K: [112 106 168  85 121 165 120 156 123 149 125 119 179 123 125 145 204 139
 142 173 155 123 159 135 113]
G: [113 111 143 109 118 171 112 147 119 141 110 119 184 130 120 107 217 154
 143 164 143 115 162 143  93]
F: [126 112 121  88 124 169 121 142 144 134  99 126 193 104 136 109 200 170
 120 158 147 133 128 121 121]
X: [137  97 178 112 125 174 131 116 154 141  95 129 192  95 132 102 176 166
 114 192 143 136 164 159 122]
P: [129 115 171  87 127 174 125 139 149 131  94 128 197  97 142 102 189 176
 115 159 146 135 127 133 124]
W: [119  87 176 117 122 168 126 126 130 154 117 127 179 112 118 137 184 131
 135 209 153 100 199 164 109]
H: [124 113 171  90 123 172 124 143 143 133  99 125 191 105 137 106 197 172
 122 157 144 131 129 132 118]
T: [133  88 173  97 126 170 170 122 170 149 106 132 187  89 130 133 168 148
 117 202 151 116 169 161 137]
M: [107 102 168  86 126 161 121 153 127 148 129 121 176 124 124 152 201 131
 145 174 156  86 166 137 114]
U: [130  94 172  89 131 168 138 123 158 147 110 135 187  87 136 140 166 147
 116 198 154 114 165 155 142]
Y: [114 112 172 107 118 169 113 150 123 142 110 120 184 130 125 112 215 154
 140 160 145 114 155 134  93]
Z: [120 106 167  65 130 164 130 147 150 143 116 127 185  96 138 151 180 150
 127 175 158 105 136 138 143]
again U:  : [147]
[112 106 168  85 121 165 120 156 123 149 125 119 179 123 125 145 204 139
 142 173 155 123 159 135 113] : K
[130  94 172  89 131 168 138 123 158 147 110 135 187  87 136 140 166 147
 116 198 154 114 165 155 142] : U
[124 113 171  90 123 172 124 143 143 133  99 125 191 105 137 106 197 172
 122 157 144 131 129 132 118] : H
[107 102 168  86 126 161 121 153 127 148 129 121 176 124 124 152 201 131
 145 174 156  86 166 137 114] : M

madus: [132 185 127 120 216  77  71  86 142 139  93 130 138  88 125 156 135 123
 108 138 170  94 100  90 147 136 134 176 111 114 123  80 147 104 164 105
 159 127 132  88 175 134  88  88  77 133  78  81  87 123  71 140 126 175
 189 147]
Kepup: [156 190 115 146 168  65  81  85 143 129  66 113  83 109 133 134 142 129
 129  95 128  82 132 109 125 155 111  98 111 108  59  77 132  97 123 115
 143 120  99 112 165 111 102  84  95 122 146  57  89 108  74 129 133 148
 166 147]
fes: [148 205 173 139  83 109 129 104 144 214 102 156 158 172  83 140  73 100
 144 115 216  80 123 176 154  99 112 144 117 110 180  83 105 155 112 124
 129 138 171 197 116  83 128  83 158 161 106 154 163  88 204  88 173 128
 153 110]
bis: [129 187 100 138 209 108  74  88 153 139 105 127 144  99 121 129 147 102
 114 114 171  71  96 122 147 134 118 154 119 104  87  95 109  93 117 112
 169 150 123  84 185 134 106 108 112  78 128  66  63  90  57 118 154 156
 150 172]
Nisaf: [135 206 127 123 192  84  54  92 152 131 122 145 131  89 126 145 141 103
 132 126 148  81 112 126 137 167 124 128 118  97 104  79 147  82 115  81
 135 130 144 105 154 130 113  99  97 124 121 119  95  88  63 134 146 129
 145 137]
[148 205 173 139  83 109 129 104 144 214 102 156 158 172  83 140  73 100
 144 115 216  80 123 176 154  99 112 144 117 110 180  83 105 155 112 124
 129 138 171 197 116  83 128  83 158 161 106 154 163  88 204  88 173 128
 153 110] : fes
[156 190 115 146 168  65  81  85 143 129  66 113  83 109 133 134 142 129
 129  95 128  82 132 109 125 155 111  98 111 108  59  77 132  97 123 115
 143 120  99 112 165 111 102  84  95 122 146  57  89 108  74 129 133 148
 166 147] : Kepup

fak: [114 114 114  95 114  95 132  95  95 105 152]
Guter: [ 90 182 208 112 221  91 161 128 128  33  96]
Difus: [168 157 114 152 161  95 132  95  95 168 152]
again Guter:  : [128]
[ 90 182 208 112 221  91 161 128 128  33  96] : Guter
[168 157 114 152 161  95 132  95  95 168 152] : Difus
[114 114 114  95 114  95 132  95  95 105 152] : fak

vuke: [127 131 103  29 127 127 147 150  93 104]
ganod: [133 115 145 177 126 111 135 145 147 145]
fome: [119 134 170 205 130 125  97  90  85 117]
mezok: [ 79 151 124 151  63 143 158 124 159 124]
nufiv: [115 109 152 201 100 141 152 100 152 100]
again vuke:  : [127]
again ganod:  : [145]
[ 79 151 124 151  63 143 158 124 159 124] : mezok
[127 131 103  29 127 127 147 150  93 104] : vuke
[119 134 170 205 130 125  97  90  85 117] : fome
[133 115 145 177 126 111 135 145 147 145] : ganod

Gad: [127 161 120 125 161 108 151  88 120 154 154 148 165 120 123 161  78 118
 144 114  96 190 133 147 176  94 190 188 161]
Pupo: [141 148 179  98 116 119 144  93 133 186 166 190 164 124 111 186  53 110
 126 119  90 219 141 123 214  82 153 181 155]
popu: [128 127 128 122 129 131 126 125 126 124 126 128 131 132 129 132 127 127
 131 126 128 130 130 128 129 127 130 128 127]
fum: [ 98 139 171 116 123 170 133 112 129 109 139  92 136 149 142 149 123 119
 160 118 123 157 135 145 130 120 123 112 121]
lafi: [128 140 212  96 125 173  98 170 129  96 125  76 153 205  92 160  90 126
 143 122  55 170 144 123 144 149 133 111  86]
[127 161 120 125 161 108 151  88 120 154 154 148 165 120 123 161  78 118
 144 114  96 190 133 147 176  94 190 188 161] : Gad
[128 140 212  96 125 173  98 170 129  96 125  76 153 205  92 160  90 126
 143 122  55 170 144 123 144 149 133 111  86] : lafi
[141 148 179  98 116 119 144  93 133 186 166 190 164 124 111 186  53 110
 126 119  90 219 141 123 214  82 153 181 155] : Pupo
[ 98 139 171 116 123 170 133 112 129 109 139  92 136 149 142 149 123 119
 160 118 123 157 135 145 130 120 123 112 121] : fum

perif: [158  88 113  75 150 143 157 129 122 111 117 177 119 111 116 108 155 174
 207 114 132 123  96]
Garen: [158  88 113  75 150 143 207 129 122 111 117 177 119 111 116 108 155 174
 207 114 123 123  96]
nenof: [121 132 142 142 168 148 129 125 155 167 158 109 112 105 197 136 133 175
 219 136 133 101  94]
rige: [158  88 113  75 150 143 157 129 122 111 117 177 119 111 116 108 155 174
 111 114 111  82 164]
Buvet: [190  85 100  59 170 164 154 152  86 172 118  93 111 106 140 152 140 119
 132 107  89 118  98]
vesev: [158  88 113  75 150 143 157 129 122 111 117 177 119 111 116 108 155 175
 146 113 114 137 179]
again rige:  : [111]
[158  88 113  75 150 143 157 129 122 111 117 177 119 111 116 108 155 174
 111 114 111  82 164] : rige

guka: [115 114 115 200 126 146 115]
sepe: [115 114 115 200 126 146 110]
rasu: [ 84 134 143 115  93 110  84]
Laduv: [ 25 139 140 106 107 121  25]
again Laduv:  : [25]
again sepe:  : [115]
again guka:  : [115]
again rasu:  : [84]

sivib: [ 85 152  85  88  78  85 111]
pem: [171 171 130 174  74  90 105]
Nogo: [124 141  75 124 124 124  95]
again pem:  : [171]
again Nogo:  : [124]
again sivib:  : [85]
[ 85 152  85  88  78  85 111] : sivib

zur: [226 199  82  68  82 142  95 195 197 211 126 104 109  71 104 109 201 223
 104  41 220]
kup: [224  55 103 133 142  37 169  45 147 181 123 191 144  37 130 160 226  43
  69 143  95]
sotar: [189 162 182  60 109 178  39 208 156 118  87 156  44 189 102 224 216 226
 128  86 213]
gonoz: [ 52 161  92 172 156 126 153  79 185 176  56 168 164  59  92 182 210 197
 159 176 194]
again kup:  : [37]
[224  55 103 133 142  37 169  45 147 181 123 191 144  37 130 160 226  43
  69 143  95] : kup
[226 199  82  68  82 142  95 195 197 211 126 104 109  71 104 109 201 223
 104  41 220] : zur
[189 162 182  60 109 178  39 208 156 118  87 156  44 189 102 224 216 226
 128  86 213] : sotar

Rata: [116 137  85 178 138 100 142 116  60  52 143  49 144  88 136  69 140]
gidu: [116 137  85 141 194 100 112 132  60  52 143  49 144  88 136  69 140]
vapod: [ 74 120 137 114 208 154 102 163 107  88 220 145 129 156 112 117 167]
Zanu: [ 74 120 137 107 208 154 102 163 107  88 164 145 129 156 112 117 107]
Kired: [ 60  53 188 143 165 164 122 135  95 132 206 155  98 143 103  96 164]
pezo: [116 137  60 178 138  60 112 132  60 178 143  49 144  88 136  69 140]
again Zanu:  : [107]
again Rata:  : [116]
[116 137  60 178 138  60 112 132  60 178 143  49 144  88 136  69 140] : pezo
[116 137  85 141 194 100 112 132  60  52 143  49 144  88 136  69 140] : gidu
[116 137  85 178 138 100 142 116  60  52 143  49 144  88 136  69 140] : Rata

